Below is a small trained network, with its code and all its weights. Each question gives an input and a class and asks what happens when units are switched off, that is, made to give their printed mean instead of their output.

import numpy as np


def w(rows, s, z=0):
    codes = np.array(rows[::2]) - 128.0
    scale = np.full(codes.shape[1], s)
    scale[-1] = z or s
    return codes * scale


def f(y):
    return np.maximum(y, 0)


def log_softmax(a):
    a = a - a.max(-1, keepdims=True)
    return a - np.log(np.exp(a).sum(-1, keepdims=True))


def net(x, mask):
    res = np.array(x, float).reshape(1, 4) / 4 @ E
    y = f(res @ A[0][:, :-1].T + A[0][:, -1])
    res = res + np.where(mask, y, B[0][:, -1]) @ B[0][:, :-1]
    return log_softmax(res[-1] @ U[:, :-1].T + U[:, -1])


A, B = {}, {}
E = w([
[127,112,53,71,185,235,221,150],'x0',
[131,139,133,71,155,213,3,102],'x1',
[177,72,92,150,227,83,128,12],'x2',
[120,106,126,208,209,108,83,252],'x3',
],0.0067)
A[0] = w([
[111,127,133,128,82,157,124,171,80],'n0',
[126,119,112,145,153,121,105,163,254],'n1',
[127,118,121,124,184,103,122,117,102],'n2',
[131,114,116,156,191,110,96,212,48],'n3',
[145,98,119,127,248,78,135,29,109],'n4',
[128,131,131,101,53,144,151,49,159],'n5',
[125,133,133,76,33,154,163,15,64],'n6',
[133,120,133,162,115,98,190,117,151],'n7',
[122,120,124,160,112,44,252,150,80],'n8',
[126,114,127,160,237,92,134,33,62],'n9',
[133,137,111,112,171,173,173,136,71],'n10',
[130,136,117,140,136,102,170,133,133],'n11',
[118,146,127,137,67,157,127,168,85],'n12',
[131,143,108,94,85,141,146,73,58],'n13',
[135,100,100,106,175,215,199,144,112],'n14',
[138,136,120,141,127,77,206,156,68],'n15',
[131,125,121,105,124,176,61,98,64],'n16',
[126,132,122,110,150,172,174,135,205],'n17',
[136,138,155,158,53,14,39,105,61],'n18',
[135,129,126,124,57,130,138,184,147],'n19',
[123,138,126,115,165,220,12,106,111],'n20',
[136,127,130,88,147,187,40,127,71],'n21',
[126,119,107,116,152,177,170,150,67],'n22',
[122,129,127,163,244,110,88,227,83],'n23',
[119,129,148,97,39,193,132,217,131],'n24',
[119,131,134,106,70,137,127,166,83],'n25',
[129,119,145,147,70,46,53,116,164],'n26',
[131,138,110,96,180,210,206,157,84],'n27',
[117,139,153,110,45,158,125,207,60],'n28',
],0.011,0.0068)
B[0] = w([
[145,135,76,151,111,141,130,124,165],'n0',
[152,245,237,45,187,163,126,176,237],'n1',
[140,136,91,149,121,150,133,123,161],'n2',
[137,50,110,210,117,124,154,201,189],'n3',
[161,219,51,127,117,212,130,114,254],'n4',
[154,162,207,116,169,166,142,223,225],'n5',
[148,71,137,198,148,139,147,254,226],'n6',
[133,133,177,65,98,136,155,120,203],'n7',
[115,58,138,70,51,97,196,85,237],'n8',
[135,152,11,160,95,175,128,116,220],'n9',
[105,94,122,164,129,104,80,91,168],'n10',
[123,134,153,94,104,127,141,119,172],'n11',
[144,126,72,139,121,161,127,111,173],'n12',
[129,67,111,188,135,125,138,177,167],'n13',
[110,116,164,165,161,95,58,61,221],'n14',
[124,62,115,118,69,98,167,100,183],'n15',
[117,68,121,125,73,95,179,100,166],'n16',
[115,183,190,97,174,121,75,104,214],'n17',
[84,50,114,207,154,94,49,40,243],'n18',
[143,166,97,101,128,164,133,115,201],'n19',
[118,92,159,57,52,91,203,84,221],'n20',
[119,66,119,104,60,93,190,87,185],'n21',
[99,72,111,180,131,116,100,86,165],'n22',
[152,61,145,189,135,159,154,244,230],'n23',
[163,196,71,123,134,186,134,111,237],'n24',
[134,128,80,149,117,161,126,118,166],'n25',
[105,158,188,117,184,115,66,73,248],'n26',
[96,83,133,186,147,91,55,72,209],'n27',
[140,132,33,171,108,165,145,99,201],'n28',
],0.023,0.0085)
U = w([
[170,211,18,139,111,195,141,100,114],'0',
[69,105,168,173,180,108,50,56,81],'1',
[160,84,165,185,154,145,171,252,129],'2',
[109,85,150,43,33,102,214,86,121],'3',
[129,255,206,26,192,127,119,146,255],'4',
[102,148,80,109,130,67,146,164,93],'5',
],0.0079,0.0078)

Each question gives the input, the list of numbers given to net, and the class t.
The units are the neurons (one row each of A and B). Each row of codes is followed by its name. A weight is (code - 128) times the scale printed after its matrix; where a second scale follows, it is the last column's (A, B and U).
mask holds one flag per neuron, in row order. A switched-off neuron (its flag False) gives its mean, the last column of its row in B, instead of its output. The means were averaged over made-up inputs and are rounded, as every weight is.
A unit's drop is (log p(t) with every unit on - log p(t) with that unit switched off) / (log p(t) with every unit on - log p(t) with every unit switched off).
The circuit of an input: a set's keep is (log p(t) with only the set's units on - log p(t) with every unit switched off) / (log p(t) with every unit on - log p(t) with every unit switched off). Starting from the 12 units with the biggest drops (on a tie, the unit counted first), units are removed one at a time, each time the one whose removal leaves the highest keep (on an exact tie, the one counted first), for as long as the keep stays at least 0.8.
units of the circuit, in order: the units of the circuit, biggest drop first
top k neurons: the k neurons with the biggest drops, biggest first
drop of u: that unit's drop, to one decimal
input [-5,-4,8,-1], class 0: units of the circuit, in order => n4
input [1,8,-5,-7], class 3: top 3 neurons => n20; n21; n16
input [0,-3,1,-1], class 4: top 2 neurons => n20; n21
input [6,-2,-2,6], class 1: top 3 neurons => n14; n27; n6
input [3,6,0,7], class 2: top 3 neurons => n23; n3; n8
input [-6,8,-4,0], class 3: top 2 neurons => n20; n21
input [5,3,-2,5], class 1: top 4 neurons => n14; n27; n6; n5
input [8,0,-7,1], class 1: top 2 neurons => n27; n14
input [7,8,4,5], class 3: top 3 neurons => n20; n21; n18
input [1,1,-4,-5], class 2: top 4 neurons => n6; n4; n5; n9
input [-4,5,4,0], class 3: top 3 neurons => n20; n24; n21
input [-6,4,-7,6], class 0: top 2 neurons => n24; n28
input [3,-2,3,-1], class 4: top 2 neurons => n18; n28
input [3,7,4,0], class 3: units of the circuit, in order => n20
input [6,-5,5,5], class 1: top 4 neurons => n14; n27; n24; n6
input [8,2,4,-8], class 1: top 2 neurons => n14; n27
input [-1,8,-6,-3], class 3: drop of n20 => 1.9
input [-6,7,3,5], class 3: drop of n16 => 0.1
input [-2,5,-5,-8], class 2: drop of n6 => 0.6
input [3,6,2,-8], class 2: units of the circuit, in order => n6
input [3,-6,-2,-7], class 2: drop of n5 => 0.2
